Below is a small trained network, with its code and all its weights. Each question gives an input and a class and asks what happens when units are switched off, that is, made to give their printed mean instead of their output.

import numpy as np


def w(rows, s, z=0):
    codes = np.array(rows[::2]) - 128.0
    scale = np.full(codes.shape[1], s)
    scale[-1] = z or s
    return codes * scale


def f(y):
    return np.maximum(y, 0)


def log_softmax(a):
    a = a - a.max(-1, keepdims=True)
    return a - np.log(np.exp(a).sum(-1, keepdims=True))


def net(x, mask):
    res = np.array(x, float).reshape(1, 7) / 4 @ E
    y = f(res @ A[0][:, :-1].T + A[0][:, -1])
    res = res + np.where(mask, y, B[0][:, -1]) @ B[0][:, :-1]
    return log_softmax(res[-1] @ U[:, :-1].T + U[:, -1])


A, B = {}, {}
E = w([
[191,76,109,207,72,74,239,134,115,72,77],'x0',
[108,216,124,140,61,143,78,161,116,124,104],'x1',
[43,67,140,47,120,165,74,137,200,79,89],'x2',
[94,76,74,88,195,114,134,142,167,139,118],'x3',
[123,69,254,126,199,141,104,55,38,95,130],'x4',
[163,57,70,96,136,150,89,197,131,29,192],'x5',
[119,207,167,64,92,63,157,15,155,71,106],'x6',
],0.0093)
A[0] = w([
[20,108,162,104,117,198,9,95,160,142,97,141],'n1',
[175,192,22,191,59,82,102,151,220,205,80,183],'n2',
[134,182,184,113,77,45,121,85,75,13,41,149],'n3',
[117,215,135,106,137,139,114,167,175,158,134,182],'n4',
[177,74,69,255,80,135,141,176,94,18,135,215],'n5',
[189,136,148,162,128,188,106,195,147,131,107,120],'n6',
[191,85,98,242,116,151,147,170,102,134,113,162],'n7',
[144,124,209,111,165,67,153,37,110,100,109,214],'n8',
[131,119,114,93,133,69,129,117,100,53,185,78],'n9',
[89,197,67,173,18,133,138,58,170,180,155,190],'n10',
[99,158,143,120,138,131,124,73,140,137,188,99],'n11',
[2,83,119,104,191,197,99,143,116,189,102,136],'n12',
[147,151,145,45,129,134,149,113,221,209,142,255],'n13',
[237,116,151,152,91,119,158,143,100,81,149,107],'n14',
[135,90,37,53,121,79,150,242,239,65,124,216],'n15',
[81,87,164,41,173,137,140,104,177,73,175,113],'n16',
[128,185,158,114,240,210,38,101,43,195,200,151],'n17',
[113,165,149,176,103,78,117,134,96,180,94,206],'n18',
[87,76,58,143,220,120,121,155,209,28,156,178],'n19',
[148,42,120,252,135,82,217,102,91,214,116,254],'n20',
[166,120,134,174,169,88,78,152,39,140,156,150],'n21',
],0.0085,0.003)
B[0] = w([
[40,97,136,175,221,172,109,169,152,41,102,229],'n1',
[101,193,71,80,114,133,191,185,101,136,124,232],'n2',
[134,138,245,28,80,65,153,146,162,78,91,227],'n3',
[43,155,98,79,124,188,107,185,116,144,163,183],'n4',
[215,95,155,137,82,136,191,197,69,66,159,229],'n5',
[110,107,147,115,88,136,180,173,94,93,173,168],'n6',
[182,162,108,219,122,118,203,149,65,161,150,208],'n7',
[141,95,163,94,115,104,87,2,168,166,83,222],'n8',
[174,156,124,86,129,128,103,137,105,146,124,161],'n9',
[107,211,117,41,136,113,109,209,99,93,107,210],'n10',
[117,148,141,145,116,142,101,115,129,132,96,165],'n11',
[71,128,111,172,167,136,120,127,145,102,140,216],'n12',
[80,109,60,127,126,153,97,130,96,139,63,196],'n13',
[157,132,195,113,106,102,181,121,83,136,171,189],'n14',
[211,101,66,80,121,74,109,172,138,77,179,241],'n15',
[196,92,125,141,145,131,32,91,55,58,55,201],'n16',
[118,146,185,131,174,170,53,139,118,208,200,247],'n17',
[118,127,129,72,164,100,178,116,149,159,127,186],'n18',
[209,38,66,123,109,84,90,125,145,148,136,210],'n19',
[100,144,138,191,172,14,185,89,95,185,93,236],'n20',
[179,169,139,119,126,186,162,95,93,162,163,189],'n21',
],0.0087,0.015)
U = w([
[81,157,127,206,189,43,186,66,100,219,62,250],'0',
[125,200,207,147,132,233,68,88,75,187,208,54],'1',
[163,168,151,245,28,137,252,151,14,79,161,143],'2',
[112,179,254,60,41,59,146,74,153,53,98,89],'3',
[22,88,144,189,245,193,95,170,127,43,156,66],'4',
[39,242,30,64,97,168,187,191,78,70,147,92],'5',
[109,103,167,170,120,177,33,56,83,36,45,94],'6',
[170,41,10,66,165,58,93,145,150,46,209,225],'7',
],0.0072,0.0013)

Each question gives the input, the list of numbers given to net, and the class t.
The units are the neurons (one row each of A and B). Each row of codes is followed by its name. A weight is (code - 128) times the scale printed after its matrix; where a second scale follows, it is the last column's (A, B and U).
mask holds one flag per neuron, in row order. A switched-off neuron (its flag False) gives its mean, the last column of its row in B, instead of its output. The means were averaged over made-up inputs and are rounded, as every weight is.
A unit's drop is (log p(t) with every unit on - log p(t) with that unit switched off) / (log p(t) with every unit on - log p(t) with every unit switched off).
The circuit of an input: a set's keep is (log p(t) with only the set's units on - log p(t) with every unit switched off) / (log p(t) with every unit on - log p(t) with every unit switched off). Starting from the 12 units with the biggest drops (on a tie, the unit counted first), units are removed one at a time, each time the one whose removal leaves the highest keep (on an exact tie, the one counted first), for as long as the keep stays at least 0.8.
circuit, biggest first: the units of the circuit, biggest drop first
top k neurons: the k neurons with the biggest drops, biggest first
drop when u is switched off: that unit's drop, to one decimal
input [-1,-6,-4,2,8,5,6], class 3: top 2 neurons => [n3; n1]
input [1,8,8,-7,2,-7,-5], class 4: top neuron => [n1]
input [-2,-2,-3,-6,-5,7,6], class 5: top 2 neurons => [n8; n19]
input [1,-7,0,-4,-3,1,3], class 3: circuit, biggest first => [n7; n19; n1]
input [0,-1,4,3,2,0,-1], class 4: top 2 neurons => [n1; n12]
input [5,2,-1,-4,4,5,3], class 3: top 2 neurons => [n3; n8]
input [-8,-2,3,-6,7,-2,5], class 6: top 2 neurons => [n8; n16]
input [-1,5,8,1,3,-7,4], class 6: circuit, biggest first => [n1; n8; n16]
input [3,7,-1,8,6,-3,-6], class 0: top 2 neurons => [n20; n15]
input [-1,-2,-7,8,8,3,-2], class 1: top 2 neurons => [n17; n21]
input [-1,-6,-2,-7,-7,0,7], class 5: top 2 neurons => [n2; n10]
input [8,-5,-2,-7,-2,0,6], class 3: top 2 neurons => [n3; n8]
input [8,-6,-1,6,-8,-6,5], class 5: top 3 neurons => [n2; n10; n15]
input [5,-8,4,5,-2,-6,-7], class 0: circuit, biggest first => [n20]
input [8,-4,-1,2,-6,-2,6], class 3: top 2 neurons => [n3; n10]
input [7,-6,-8,-1,8,-1,3], class 0: top 3 neurons => [n20; n8; n7]
input [-1,6,-6,2,3,3,-1], class 1: drop when n4 is switched off => -0.1
input [7,7,2,-8,-6,2,6], class 5: drop when n14 is switched off => -0.1
input [-5,3,-8,7,1,5,-5], class 1: drop when n17 is switched off => 0.3
input [-6,-3,-3,1,6,3,7], class 6: circuit, biggest first => [n16]
